Here is a tiny trained network, its code and every weight. The questions are about switching its units off for an input and a target symbol, where a switched-off unit gives its printed mean instead of its output.

import numpy as np


def w(rows, s, z=0):
    codes = np.array(rows[::2]) - 128.0
    scale = np.full(codes.shape[1], s)
    scale[-1] = z or s
    return codes * scale


def norm(h):
    return h / np.sqrt((h * h).mean(-1, keepdims=True) + 1e-5)


def f(y):
    return y / 2 * (1 + np.tanh(0.7978845608 * (y + 0.044715 * y**3)))


def softmax(a):
    e = np.exp(a - a.max(-1, keepdims=True))
    return e / e.sum(-1, keepdims=True)


def log_softmax(a):
    a = a - a.max(-1, keepdims=True)
    return a - np.log(np.exp(a).sum(-1, keepdims=True))


def net(x, mask):
    ids = ['ΓΛΞεζηθσψω'.index(c) for c in x.split()]
    T = len(ids)
    res = E[ids] + P[:T]
    r = norm(res)
    for j in range(2):
        rows = slice(4 * j, 4 * j + 4)
        q, k, v = (r @ M[0][rows].T for M in (Q, K, V))
        z = softmax(np.where(np.tri(T) > 0, q @ k.T / 4**0.5, -1e9)) @ v
        o = O[0][rows]
        res = res + np.where(mask[j], z, o[:, -1]) @ o[:, :-1]
    y = f(norm(res) @ A[0][:, :-1].T + A[0][:, -1])
    res = res + np.where(mask[2:14], y, B[0][:, -1]) @ B[0][:, :-1]
    return log_softmax(norm(res)[-1] @ U[:, :-1].T + U[:, -1])


Q, K, V, O, A, B = {}, {}, {}, {}, {}, {}
E = w([
[117,110,116,109],'Γ',
[130,125,109,128],'Λ',
[109,112,119,140],'Ξ',
[144,149,244,129],'ε',
[126,118,110,123],'ζ',
[137,131,105,138],'η',
[143,128,109,114],'θ',
[126,123,110,153],'σ',
[122,121,109,138],'ψ',
[119,118,116,128],'ω',
],0.011)
P = w([
[128,122,82,123],'0',
[96,183,101,110],'1',
[149,91,80,130],'2',
[66,216,93,98],'3',
[173,61,133,144],'4',
[29,142,3,67],'5',
],0.0027)
Q[0] = w([
[146,161,60,143],'H1',
[125,114,150,101],'H1',
[61,142,102,111],'H1',
[94,134,155,160],'H1',
[134,48,58,112],'H2',
[87,252,138,101],'H2',
[26,222,64,92],'H2',
[126,106,129,117],'H2',
],0.017)
K[0] = w([
[158,184,179,132],'H1',
[101,107,103,111],'H1',
[133,75,177,113],'H1',
[166,106,118,154],'H1',
[135,186,236,117],'H2',
[196,7,63,137],'H2',
[209,19,147,164],'H2',
[116,129,151,126],'H2',
],0.016)
V[0] = w([
[140,188,130,138],'H1',
[160,119,184,176],'H1',
[111,118,88,135],'H1',
[110,127,90,111],'H1',
[36,112,105,246],'H2',
[66,79,173,96],'H2',
[205,178,132,254],'H2',
[174,175,49,134],'H2',
],0.0076)
O[0] = w([
[60,93,142,112,79],'H1',
[101,159,148,34,3],'H1',
[129,134,98,186,201],'H1',
[138,119,111,178,206],'H1',
[255,198,100,24,177],'H2',
[130,215,117,181,134],'H2',
[243,8,170,107,8],'H2',
[80,57,121,35,192],'H2',
],0.0064,0.0043)
A[0] = w([
[78,203,162,119,4],'N1',
[140,218,123,121,93],'N2',
[138,152,131,136,128],'N3',
[87,174,234,51,213],'N4',
[100,134,136,54,84],'N5',
[218,162,250,101,185],'N6',
[137,151,214,173,77],'N7',
[111,51,115,114,137],'N8',
[162,148,109,89,127],'N9',
[140,125,111,153,105],'N10',
[120,175,173,174,39],'N11',
[101,124,71,97,78],'N12',
],0.012,0.0025)
B[0] = w([
[177,140,141,190,222],'N1',
[79,112,158,82,255],'N2',
[120,127,143,123,147],'N3',
[72,128,68,250,188],'N4',
[135,113,104,187,127],'N5',
[96,205,174,235,225],'N6',
[76,149,77,171,148],'N7',
[124,168,172,134,208],'N8',
[104,172,111,134,185],'N9',
[130,110,146,145,167],'N10',
[107,159,111,195,192],'N11',
[144,86,102,179,238],'N12',
],0.02,0.0026)
U = w([
[18,206,117,204,144],'Γ',
[194,63,218,211,40],'Λ',
[76,224,137,21,164],'Ξ',
[128,135,131,140,4],'ε',
[133,11,41,177,130],'ζ',
[182,73,200,53,250],'η',
[23,53,220,99,94],'θ',
[245,245,183,143,57],'σ',
[211,165,25,71,165],'ψ',
[36,89,88,34,154],'ω',
],0.011,0.0033)

Each question gives the input, a string of symbols that net reads in full, and the target symbol t.
The units are the heads (4 rows each of Q, K, V and O) and the neurons (one row each of A and B). Each row of codes is followed by its name. A weight is (code - 128) times the scale printed after its matrix; where a second scale follows, it is the last column's (O, A, B and U).
mask holds one flag per unit, heads first, then neurons. A switched-off unit (its flag False) gives its mean, the last column of its rows in O or B, instead of its output. The means were averaged over made-up inputs and are rounded, as every weight is.
A unit's drop is (log p(t) with every unit on - log p(t) with that unit switched off) / (log p(t) with every unit on - log p(t) with every unit switched off).
The circuit of an input: a set's keep is (log p(t) with only the set's units on - log p(t) with every unit switched off) / (log p(t) with every unit on - log p(t) with every unit switched off). Starting from the 12 units with the biggest drops (on a tie, the unit counted first), units are removed one at a time, each time the one whose removal leaves the highest keep (on an exact tie, the one counted first), for as long as the keep stays at least 0.8.
units of the circuit, in order: the units of the circuit, biggest drop first
most important unit: the unit with the biggest drop
top k neurons: the k neurons with the biggest drops, biggest first
heads that matter: for each layer, one digit per head in row order, 1 if its drop is at least 0.15 and else 0, layers parted by /
drop of u: that unit's drop, to one decimal
input Γ θ ζ, target θ: most important unit => H2
input ψ Γ ψ θ, target ψ: heads that matter => 11
input Γ ζ Γ, target ζ: top 2 neurons => [N12; N6]
input ζ Ξ ω ζ, target ω: heads that matter => 01
input Γ Ξ ζ η ω σ, target ω: heads that matter => 01
input ζ Γ σ θ, target σ: units of the circuit, in order => [H2; N6; N4]
input ω η Ξ, target η: units of the circuit, in order => [H2; N4]
input ζ Γ σ Λ, target σ: units of the circuit, in order => [H2; N6; N4]
input σ Λ ζ ω, target ζ: top 2 neurons => [N12; N6]
input θ Γ ψ Γ, target ψ: units of the circuit, in order => [H2; N6; N2]
input ζ Ξ Λ ζ, target Λ: top 2 neurons => [N8; N12]
input Γ ψ Γ σ ω Γ, target ω: top 2 neurons => [N2; N6]
input ζ Ξ Λ σ Λ η, target Λ: heads that matter => 01
input ω ζ ζ, target ζ: heads that matter => 00
input Γ Γ ψ θ Γ, target θ: top 2 neurons => [N8; N1]
input Γ Γ ψ Λ, target ψ: most important unit => H2
input ψ Γ ζ σ ζ, target σ: top 2 neurons => [N6; N4]
input η ζ σ, target ζ: top 3 neurons => [N12; N6; N2]
input θ Γ Γ Λ ζ, target Λ: drop of N12 => 0.3
input ψ Γ Γ Γ ω ζ, target ω: drop of N2 => 0.4
input Γ Γ ζ ζ η, target ζ: top neuron => [N6]
input σ ζ Ξ, target ζ: drop of N12 => 0.4
input σ σ θ ψ ψ σ, target ψ: drop of N9 => 0.1
